Here is a tiny trained network, its code and every weight. The questions are about switching its units off for an input and a class, where a switched-off unit gives its printed mean instead of its output.

import numpy as np


def w(rows, s, z=0):
    codes = np.array(rows[::2]) - 128.0
    scale = np.full(codes.shape[1], s)
    scale[-1] = z or s
    return codes * scale


def f(y):
    return y / 2 * (1 + np.tanh(0.7978845608 * (y + 0.044715 * y**3)))


def log_softmax(a):
    a = a - a.max(-1, keepdims=True)
    return a - np.log(np.exp(a).sum(-1, keepdims=True))


def net(x, mask):
    res = np.array(x, float).reshape(1, 7) / 4 @ E
    y = f(res @ A[0][:, :-1].T + A[0][:, -1])
    res = res + np.where(mask, y, B[0][:, -1]) @ B[0][:, :-1]
    return log_softmax(res[-1] @ U[:, :-1].T + U[:, -1])


A, B = {}, {}
E = w([
[111,139,181,54,68],'x0',
[117,115,124,112,154],'x1',
[244,190,118,104,135],'x2',
[131,135,126,130,126],'x3',
[110,122,126,107,170],'x4',
[118,122,124,114,153],'x5',
[116,125,124,115,155],'x6',
],0.011)
A[0] = w([
[4,166,117,193,109,79],'N0',
[95,177,184,95,102,85],'N1',
[102,157,174,77,28,96],'N2',
[57,76,137,134,128,95],'N3',
[136,133,99,88,112,254],'N4',
[60,100,74,147,73,73],'N5',
[161,139,161,231,24,183],'N6',
[162,142,67,134,81,92],'N7',
[118,148,2,223,140,112],'N8',
],0.0096,0.0099)
B[0] = w([
[205,156,86,110,124,189],'N0',
[219,91,193,111,95,144],'N1',
[147,100,130,54,164,185],'N2',
[140,135,96,151,61,183],'N3',
[92,150,102,205,252,255],'N4',
[197,173,99,131,106,157],'N5',
[71,114,114,172,155,217],'N6',
[166,137,108,53,176,133],'N7',
[159,122,249,36,109,205],'N8',
],0.011,0.0085)
U = w([
[179,48,252,52,122,3],'0',
[121,94,124,136,159,253],'1',
[114,107,116,129,160,195],'2',
[211,174,49,110,109,31],'3',
[96,118,141,133,151,151],'4',
[109,115,137,141,151,120],'5',
],0.014,0.0042)

Each question gives the input, the list of numbers given to net, and the class t.
The units are the neurons (one row each of A and B). Each row of codes is followed by its name. A weight is (code - 128) times the scale printed after its matrix; where a second scale follows, it is the last column's (A, B and U).
mask holds one flag per neuron, in row order. A switched-off neuron (its flag False) gives its mean, the last column of its row in B, instead of its output. The means were averaged over made-up inputs and are rounded, as every weight is.
A unit's drop is (log p(t) with every unit on - log p(t) with that unit switched off) / (log p(t) with every unit on - log p(t) with every unit switched off).
The circuit of an input: a set's keep is (log p(t) with only the set's units on - log p(t) with every unit switched off) / (log p(t) with every unit on - log p(t) with every unit switched off). Starting from all 9 units, units are removed one at a time, each time the one whose removal leaves the highest keep (on an exact tie, the one counted first), for as long as the keep stays at least 0.8.
circuit, biggest first: the units of the circuit, biggest drop first
most important unit: the unit with the biggest drop
k most important neurons: the k neurons with the biggest drops, biggest first
drop of u: that unit's drop, to one decimal
input [4,5,-8,1,6,-3,8], class 3: 3 most important neurons -> (N0; N3; N5)
input [-3,5,-7,4,2,5,3], class 3: circuit, biggest first -> (N0; N3; N5)
input [-6,-7,4,5,-8,0,-1], class 2: most important unit -> N6
input [3,6,7,-8,1,-7,6], class 1: circuit, biggest first -> (N0; N4)
input [-7,0,-8,4,-5,4,5], class 3: circuit, biggest first -> (N0; N5)
input [4,2,-8,-2,0,-3,-4], class 3: 3 most important neurons -> (N0; N5; N3)
input [-8,-7,-8,2,-2,5,-5], class 0: 2 most important neurons -> (N8; N4)
input [4,3,6,-7,-7,8,6], class 1: circuit, biggest first -> (N4; N0)
input [-7,-1,-7,-8,4,7,3], class 0: 3 most important neurons -> (N8; N4; N6)
input [3,-3,6,4,3,-7,2], class 1: 2 most important neurons -> (N0; N4)
input [1,3,3,4,-4,-4,-6], class 5: 2 most important neurons -> (N6; N0)
input [-7,0,3,-8,3,-2,-1], class 0: drop of N8 -> 0.8
input [-8,3,-2,-6,-8,8,-3], class 0: drop of N8 -> 0.9
input [1,-6,6,-2,6,-6,-6], class 1: drop of N6 -> 0.2
input [-2,6,6,-5,-5,3,-7], class 5: most important unit -> N0
